Here is a tiny trained network, its code and every weight. The questions are about switching its units off for an input and a class, where a switched-off unit gives its printed mean instead of its output.

import numpy as np


def w(rows, s, z=0):
    codes = np.array(rows[::2]) - 128.0
    scale = np.full(codes.shape[1], s)
    scale[-1] = z or s
    return codes * scale


def f(y):
    return y / 2 * (1 + np.tanh(0.7978845608 * (y + 0.044715 * y**3)))


def log_softmax(a):
    a = a - a.max(-1, keepdims=True)
    return a - np.log(np.exp(a).sum(-1, keepdims=True))


def net(x, mask):
    res = np.array(x, float).reshape(1, 7) / 4 @ E
    y = f(res @ A[0][:, :-1].T + A[0][:, -1])
    res = res + np.where(mask, y, B[0][:, -1]) @ B[0][:, :-1]
    return log_softmax(res[-1] @ U[:, :-1].T + U[:, -1])


A, B = {}, {}
E = w([
[152,47,69,141,191,212,197,160],'x0',
[133,129,133,131,128,129,125,125],'x1',
[129,128,129,125,136,126,130,125],'x2',
[107,1,128,40,92,135,74,60],'x3',
[235,160,44,88,120,71,188,43],'x4',
[115,81,57,206,193,35,59,131],'x5',
[51,102,140,212,97,107,210,63],'x6',
],0.0057)
A[0] = w([
[147,255,117,217,189,129,182,202,64],'N1',
[189,143,82,106,120,93,166,73,49],'N2',
[188,144,84,107,121,94,165,74,51],'N3',
[119,92,72,185,178,57,66,138,4],'N4',
[191,144,80,107,122,94,165,68,22],'N5',
[64,105,137,194,89,109,203,61,116],'N6',
[188,144,83,106,119,94,164,74,58],'N7',
[107,21,119,57,108,134,88,65,14],'N8',
[192,143,80,107,121,92,167,70,19],'N9',
[121,94,75,183,174,61,69,139,29],'N10',
[62,96,191,153,146,156,90,191,55],'N11',
[198,154,114,59,131,144,61,176,87],'N12',
[143,160,191,72,59,209,188,134,56],'N13',
[67,105,138,192,90,108,201,63,122],'N14',
[108,190,181,110,64,55,65,93,126],'N15',
[106,192,183,110,62,52,65,91,114],'N16',
[142,156,184,73,63,200,182,131,85],'N17',
[64,105,139,194,88,108,200,60,127],'N18',
[62,96,191,152,145,155,91,191,57],'N19',
[186,143,86,107,121,94,165,77,62],'N20',
[148,48,75,141,201,224,189,153,100],'N21',
[60,105,138,199,87,111,206,54,96],'N22',
[199,149,110,63,144,148,64,186,39],'N23',
[99,199,182,116,63,51,64,91,23],'N24',
[120,94,80,177,170,68,71,137,60],'N25',
],0.0062,0.0024)
B[0] = w([
[135,41,228,66,2,57,114,107,253],'N1',
[77,155,115,161,92,181,85,164,166],'N2',
[92,146,117,152,99,169,94,158,164],'N3',
[81,173,81,81,124,92,165,80,183],'N4',
[90,144,119,148,99,166,98,155,163],'N5',
[146,134,146,82,167,119,92,167,195],'N6',
[85,150,116,158,98,177,88,161,166],'N7',
[130,81,211,106,25,82,127,113,184],'N8',
[83,148,116,151,94,171,95,159,163],'N9',
[78,176,80,82,125,89,169,74,183],'N10',
[79,163,67,154,81,182,96,148,184],'N11',
[140,133,157,92,173,114,101,147,182],'N12',
[80,180,60,89,148,70,167,65,188],'N13',
[146,133,146,87,166,121,96,165,193],'N14',
[164,96,76,157,141,142,178,159,211],'N15',
[171,88,70,159,140,144,185,165,212],'N16',
[93,169,70,104,151,84,159,80,184],'N17',
[148,133,147,87,165,122,96,166,197],'N18',
[74,167,67,158,80,186,93,149,183],'N19',
[97,144,118,149,103,166,97,155,164],'N20',
[162,86,60,145,113,117,188,170,206],'N21',
[146,137,142,74,168,116,91,174,196],'N22',
[140,131,160,66,170,103,90,167,170],'N23',
[159,86,60,144,122,136,188,166,190],'N24',
[101,160,93,107,131,105,154,89,181],'N25',
],0.0091,0.0043)
U = w([
[55,168,110,181,77,219,60,160,80],'0',
[142,59,205,101,6,66,126,98,78],'1',
[82,198,84,100,184,84,180,18,90],'2',
[162,123,136,146,162,146,122,122,248],'3',
[198,61,77,172,159,151,208,189,84],'4',
[163,145,175,75,239,120,50,175,93],'5',
[146,129,150,162,143,134,123,99,228],'6',
[169,123,213,255,209,179,104,12,67],'7',
],0.01,0.011)

Each question gives the input, the list of numbers given to net, and the class t.
The units are the neurons (one row each of A and B). Each row of codes is followed by its name. A weight is (code - 128) times the scale printed after its matrix; where a second scale follows, it is the last column's (A, B and U).
mask holds one flag per neuron, in row order. A switched-off neuron (its flag False) gives its mean, the last column of its row in B, instead of its output. The means were averaged over made-up inputs and are rounded, as every weight is.
A unit's drop is (log p(t) with every unit on - log p(t) with that unit switched off) / (log p(t) with every unit on - log p(t) with every unit switched off).
The circuit of an input: a set's keep is (log p(t) with only the set's units on - log p(t) with every unit switched off) / (log p(t) with every unit on - log p(t) with every unit switched off). Starting from the 12 units with the biggest drops (on a tie, the unit counted first), units are removed one at a time, each time the one whose removal leaves the highest keep (on an exact tie, the one counted first), for as long as the keep stays at least 0.8.
units of the circuit, in order: the units of the circuit, biggest drop first
most important unit: the unit with the biggest drop
k most important neurons: the k neurons with the biggest drops, biggest first
drop of u: that unit's drop, to one decimal
input [-5,3,-4,-6,-2,-8,-2], class 2: units of the circuit, in order => N13
input [2,0,-5,1,-8,2,-7], class 0: 2 most important neurons => N19, N11
input [1,-3,1,7,-8,7,3], class 0: 2 most important neurons => N19, N11
input [0,-1,5,-2,2,-6,-2], class 2: units of the circuit, in order => N13, N17
input [-7,-6,-2,1,6,-3,-1], class 4: units of the circuit, in order => N16, N15
input [5,4,3,-7,-3,-8,-6], class 2: 2 most important neurons => N13, N17
input [1,6,5,-4,5,6,-4], class 2: 2 most important neurons => N10, N4
input [-5,0,-1,4,4,-8,2], class 2: 3 most important neurons => N13, N17, N1
input [2,-3,1,-6,3,-7,-5], class 2: 3 most important neurons => N13, N17, N8
input [-4,-8,-2,5,-8,-4,1], class 0: 3 most important neurons => N19, N11, N1
input [-8,-6,-2,7,-6,-6,-1], class 4: 3 most important neurons => N16, N15, N24
input [-1,5,0,-4,-8,8,-6], class 0: 2 most important neurons => N19, N11
input [-8,-4,6,5,-2,-8,7], class 2: 4 most important neurons => N13, N17, N1, N21
input [3,4,-5,7,2,1,-2], class 1: most important unit => N8
input [-5,3,5,-8,6,5,-6], class 1: drop of N1 => 1.3
input [4,-6,0,-8,-3,-6,-3], class 1: drop of N1 => 1.0
input [-4,1,4,4,3,7,-2], class 2: drop of N4 => 0.2
